Below is a small trained network, with its code and all its weights. Each question gives an input and a target symbol and asks what happens when units are switched off, that is, made to give their printed mean instead of their output.

import numpy as np


def w(rows, s, z=0):
    codes = np.array(rows[::2]) - 128.0
    scale = np.full(codes.shape[1], s)
    scale[-1] = z or s
    return codes * scale


def f(y):
    return y / 2 * (1 + np.tanh(0.7978845608 * (y + 0.044715 * y**3)))


def softmax(a):
    e = np.exp(a - a.max(-1, keepdims=True))
    return e / e.sum(-1, keepdims=True)


def log_softmax(a):
    a = a - a.max(-1, keepdims=True)
    return a - np.log(np.exp(a).sum(-1, keepdims=True))


def net(x, mask):
    ids = ['ΘΦαβγδεπστψ'.index(c) for c in x.split()]
    T = len(ids)
    res = E[ids] + P[:T]
    u = 0
    for l in range(2):
        r = res
        for j in range(2):
            rows = slice(2 * j, 2 * j + 2)
            q, k, v = (r @ M[l][rows].T for M in (Q, K, V))
            z = softmax(np.where(np.tri(T) > 0, q @ k.T / 2**0.5, -1e9)) @ v
            o = O[l][rows]
            res = res + np.where(mask[u + j], z, o[:, -1]) @ o[:, :-1]
        u += 2
        y = f(res @ A[l][:, :-1].T + A[l][:, -1])
        res = res + np.where(mask[u : u + 12], y, B[l][:, -1]) @ B[l][:, :-1]
        u += 12
    return log_softmax(res[-1] @ U[:, :-1].T + U[:, -1])


Q, K, V, O, A, B = {}, {}, {}, {}, {}, {}
E = w([
[34,94,143,113,187,115,124,66,109,143,137,108],'Θ',
[126,167,135,192,76,70,138,198,170,148,161,71],'Φ',
[101,79,154,132,155,78,138,94,83,151,51,192],'α',
[149,247,99,89,127,133,65,107,25,80,123,123],'β',
[129,63,50,74,148,94,144,158,130,120,48,66],'γ',
[134,133,117,140,103,2,157,121,137,121,86,166],'δ',
[86,133,115,122,34,161,138,121,5,121,125,101],'ε',
[186,228,142,60,46,148,122,214,57,150,62,197],'π',
[151,149,58,60,79,85,162,158,176,174,141,134],'σ',
[73,159,32,104,131,135,141,66,197,156,127,90],'τ',
[76,211,189,70,119,150,175,170,59,104,78,91],'ψ',
],0.01)
P = w([
[89,133,183,183,90,145,39,98,216,145,140,92],'0',
[121,121,195,163,97,148,67,63,204,127,155,97],'1',
[53,145,132,146,105,126,71,144,166,146,135,139],'2',
[146,132,165,168,101,127,126,79,157,126,141,106],'3',
[48,151,102,123,128,106,96,167,121,147,126,159],'4',
[165,141,146,175,126,133,166,99,122,123,141,123],'5',
[39,156,78,106,152,101,118,198,88,144,144,177],'6',
[182,148,128,183,153,139,206,114,88,125,162,141],'7',
[26,167,47,88,174,104,139,231,40,156,138,194],'8',
[195,156,115,187,178,143,246,126,52,129,191,157],'9',
[29,165,44,102,160,94,161,254,20,123,151,239],'10',
],0.0061)
Q[0] = w([
[196,168,96,123,139,79,111,185,211,109,181,118],'0.h1',
[92,145,78,111,134,224,77,189,99,111,128,100],'0.h1',
[205,1,91,145,162,138,204,89,190,131,112,67],'0.h2',
[134,70,194,176,147,146,161,84,180,155,247,221],'0.h2',
],0.032)
K[0] = w([
[185,164,47,85,130,114,140,147,202,154,165,99],'0.h1',
[139,161,103,104,100,205,107,159,44,120,134,60],'0.h1',
[97,9,103,109,160,74,178,189,177,120,115,74],'0.h2',
[162,148,160,228,118,158,251,61,170,197,141,177],'0.h2',
],0.032)
V[0] = w([
[186,90,80,178,187,68,228,187,34,107,145,131],'0.h1',
[101,118,70,155,109,150,110,74,85,82,119,126],'0.h1',
[158,140,41,121,196,150,177,144,2,175,151,125],'0.h2',
[83,108,124,170,137,133,143,118,198,179,150,158],'0.h2',
],0.009)
O[0] = w([
[68,153,163,76,133,157,131,11,178,203,145,189,24],'0.h1',
[91,145,142,140,82,75,153,118,132,112,97,179,202],'0.h1',
[130,79,144,134,68,144,96,142,159,2,97,156,183],'0.h2',
[130,91,118,132,198,203,92,152,118,180,109,123,4],'0.h2',
],0.0044,0.0021)
A[0] = w([
[127,24,204,109,96,162,45,123,254,36,67,130,60],'0.n1',
[159,112,156,168,147,122,133,112,87,115,93,143,66],'0.n2',
[144,74,120,135,177,123,156,111,134,104,135,156,50],'0.n3',
[141,134,102,165,159,119,142,187,132,88,126,154,120],'0.n4',
[123,126,200,111,121,134,37,64,199,165,123,147,50],'0.n5',
[103,134,135,173,105,173,109,136,176,114,96,139,105],'0.n6',
[165,122,205,153,94,166,73,97,195,88,130,111,77],'0.n7',
[92,95,97,112,146,169,70,122,178,133,156,128,73],'0.n8',
[131,122,188,91,95,150,79,34,251,184,143,115,2],'0.n9',
[85,54,183,112,208,141,113,107,151,175,165,128,100],'0.n10',
[154,158,136,81,179,131,85,105,102,130,108,122,57],'0.n11',
[124,116,180,125,146,172,74,61,218,123,170,104,42],'0.n12',
],0.013,0.0033)
B[0] = w([
[143,147,178,163,46,70,136,105,178,63,205,170,164],'0.n1',
[138,103,85,92,109,162,135,154,153,67,154,121,109],'0.n2',
[132,162,115,156,108,107,116,140,156,174,109,101,104],'0.n3',
[96,134,158,84,152,137,99,70,142,169,156,145,249],'0.n4',
[122,121,113,241,139,113,165,141,79,138,46,150,97],'0.n5',
[132,122,168,127,146,62,102,141,96,125,141,104,93],'0.n6',
[59,161,106,135,144,154,105,178,143,183,127,184,78],'0.n7',
[142,164,117,77,124,114,177,97,108,126,172,94,126],'0.n8',
[127,171,81,171,116,246,200,142,198,182,125,107,112],'0.n9',
[139,93,213,103,115,110,28,73,144,78,76,156,148],'0.n10',
[139,103,149,197,149,114,164,128,111,95,115,162,74],'0.n11',
[181,123,154,100,214,130,127,46,69,196,198,114,94],'0.n12',
],0.012,0.0019)
Q[1] = w([
[163,189,139,133,74,158,149,35,181,105,75,59],'1.h1',
[254,79,163,232,160,168,160,110,109,114,182,124],'1.h1',
[250,100,170,213,162,178,158,98,156,122,154,97],'1.h2',
[151,116,114,108,235,115,105,166,148,122,155,179],'1.h2',
],0.021)
K[1] = w([
[126,81,89,90,155,140,180,79,210,125,137,186],'1.h1',
[145,93,118,193,145,74,60,129,225,196,100,47],'1.h1',
[147,83,105,174,150,89,63,129,254,184,101,67],'1.h2',
[184,122,139,188,150,132,103,191,61,136,137,76],'1.h2',
],0.021)
V[1] = w([
[30,203,124,193,202,132,164,88,169,19,100,54],'1.h1',
[108,6,80,77,169,88,176,101,199,150,127,157],'1.h1',
[50,33,161,140,23,184,165,116,63,183,147,56],'1.h2',
[114,138,254,60,183,129,235,196,175,140,66,92],'1.h2',
],0.015)
O[1] = w([
[132,106,91,84,253,71,96,192,77,102,223,164,137],'1.h1',
[167,43,145,165,142,108,110,179,138,137,130,8,2],'1.h1',
[64,25,229,32,129,131,214,156,144,147,147,133,185],'1.h2',
[107,220,154,145,160,76,186,187,110,33,47,86,120],'1.h2',
],0.0068,0.0074)
A[1] = w([
[133,45,124,204,159,198,105,206,69,161,12,194,2],'1.n1',
[128,130,45,77,179,235,134,215,172,186,61,90,84],'1.n2',
[165,163,162,135,127,175,164,117,110,146,107,178,148],'1.n3',
[119,148,86,127,90,120,175,168,176,128,156,169,103],'1.n4',
[160,121,143,132,63,144,90,196,227,112,151,78,131],'1.n5',
[160,113,124,107,166,115,137,145,83,163,132,116,108],'1.n6',
[93,84,89,237,175,99,109,205,135,214,34,160,102],'1.n7',
[125,112,154,142,101,105,115,166,165,110,100,201,123],'1.n8',
[236,106,147,110,104,99,104,219,100,109,148,142,104],'1.n9',
[119,114,159,142,122,123,157,174,118,106,111,94,116],'1.n10',
[160,121,129,191,137,196,132,129,63,119,149,118,112],'1.n11',
[86,173,228,242,138,189,67,229,172,161,231,110,72],'1.n12',
],0.011,0.0064)
B[1] = w([
[101,125,52,60,68,160,114,140,1,103,123,80,139],'1.n1',
[181,194,182,131,151,191,135,85,106,139,129,115,164],'1.n2',
[108,101,115,133,129,103,119,123,151,129,140,105,238],'1.n3',
[123,121,157,147,127,133,88,145,113,124,112,124,254],'1.n4',
[172,102,124,93,77,101,125,178,105,105,117,145,193],'1.n5',
[112,133,115,156,125,148,130,107,142,129,117,108,148],'1.n6',
[118,108,124,200,163,152,173,120,154,133,113,198,165],'1.n7',
[116,156,102,127,134,155,137,135,111,143,144,94,225],'1.n8',
[87,129,117,141,123,116,139,82,152,136,130,98,157],'1.n9',
[137,119,104,140,134,118,96,134,104,152,156,155,156],'1.n10',
[151,126,140,110,130,121,139,163,146,135,97,130,122],'1.n11',
[133,151,136,158,140,8,147,59,44,244,115,128,128],'1.n12',
],0.016,0.0071)
U = w([
[103,88,252,152,202,129,15,81,118,88,34,118,162],'Θ',
[125,162,147,135,138,69,152,96,87,194,101,118,42],'Φ',
[102,116,104,137,145,167,139,121,66,118,65,124,54],'α',
[141,171,89,116,133,135,51,105,127,135,165,225,45],'β',
[130,84,65,117,104,51,136,160,188,92,150,82,213],'γ',
[134,123,131,190,178,141,187,150,206,142,84,205,252],'δ',
[44,116,199,61,102,163,173,134,147,178,151,174,102],'ε',
[44,218,129,142,64,126,122,83,194,115,49,92,106],'π',
[190,187,199,116,99,174,134,155,104,144,75,162,162],'σ',
[125,179,59,96,208,171,189,83,169,146,196,25,230],'τ',
[81,217,173,96,185,91,176,188,103,59,93,146,107],'ψ',
],0.0036,0.0029)

Each question gives the input, a string of symbols that net reads in full, and the target symbol t.
The units are the heads (2 rows each of Q, K, V and O) and the neurons (one row each of A and B). Each row of codes is followed by its name. A weight is (code - 128) times the scale printed after its matrix; where a second scale follows, it is the last column's (O, A, B and U).
mask holds one flag per unit, layer by layer, with each layer's heads first. A switched-off unit (its flag False) gives its mean, the last column of its rows in O or B, instead of its output. The means were averaged over made-up inputs and are rounded, as every weight is.
A unit's drop is (log p(t) with every unit on - log p(t) with that unit switched off) / (log p(t) with every unit on - log p(t) with every unit switched off).
The circuit of an input: a set's keep is (log p(t) with only the set's units on - log p(t) with every unit switched off) / (log p(t) with every unit on - log p(t) with every unit switched off). Starting from the 12 units with the biggest drops (on a tie, the unit counted first), units are removed one at a time, each time the one whose removal leaves the highest keep (on an exact tie, the one counted first), for as long as the keep stays at least 0.8.
circuit, biggest first: the units of the circuit, biggest drop first
most important unit: the unit with the biggest drop
k most important neurons: the k neurons with the biggest drops, biggest first
top k neurons in layer l: the k neurons of layer l with the biggest drops, biggest first
heads that matter: for each layer, one digit per head in row order, 1 if its drop is at least 0.15 and else 0, layers parted by /
drop when u is switched off: that unit's drop, to one decimal
input ψ γ ε γ, target ε: most important unit	0.h2
input ψ Θ Φ, target ψ: circuit, biggest first	(1.h2 1.h1)
input ψ γ γ γ ψ γ, target ψ: circuit, biggest first	(1.h2 1.h1)
input α Θ π σ τ β γ δ Θ, target β: heads that matter	00 / 11
input Φ σ τ ψ γ π, target π: circuit, biggest first	(0.h2 1.h1 1.n3 1.h2)
input σ γ γ ε α γ Θ, target ε: heads that matter	00 / 01
input ε δ γ τ α, target ε: heads that matter	00 / 01
input τ ψ ψ ε Θ π π σ τ, target π: heads that matter	00 / 10
input τ β σ ε, target ε: heads that matter	10 / 01
input ψ Φ γ, target ψ: heads that matter	00 / 11
input γ γ τ π Θ, target π: circuit, biggest first	(1.h1 1.h2)
input ε β β τ τ σ δ, target β: heads that matter	00 / 11
input τ ψ τ γ, target γ: heads that matter	10 / 10
input γ δ τ γ τ γ ε ψ Φ, target ψ: most important unit	1.h2
input γ δ σ, target σ: 2 most important neurons	(1.n2 1.n5)
input π Φ τ β τ γ δ τ ε Θ, target Θ: circuit, biggest first	(0.n10 0.h1)
input δ γ σ Θ σ ε γ π γ γ, target γ: heads that matter	01 / 10
input π σ τ π γ ε τ τ δ Φ, target Φ: circuit, biggest first	(1.n12 1.h1)
input Φ Θ ε Φ γ σ, target σ: heads that matter	10 / 10
input π γ γ τ β β β, target β: heads that matter	00 / 11
input ε ε τ τ τ, target ε: circuit, biggest first	(1.h2)
input δ π π Φ τ γ γ, target π: circuit, biggest first	(1.h1 1.h2)
input τ ψ γ α, target α: top 2 neurons in layer 1	(1.n1 1.n7)
input ψ π π Θ σ α, target α: heads that matter	10 / 10
input γ γ δ τ, target τ: 2 most important neurons	(0.n9 1.n2)
input γ δ Φ, target Φ: heads that matter	00 / 00
input ε σ α ψ δ τ γ γ ψ γ δ, target ψ: circuit, biggest first	(1.h2)
input σ γ π γ τ γ β ψ, target ψ: heads that matter	01 / 11
input σ ε ε ψ α, target ψ: drop when 0.n8 is switched off	0.1
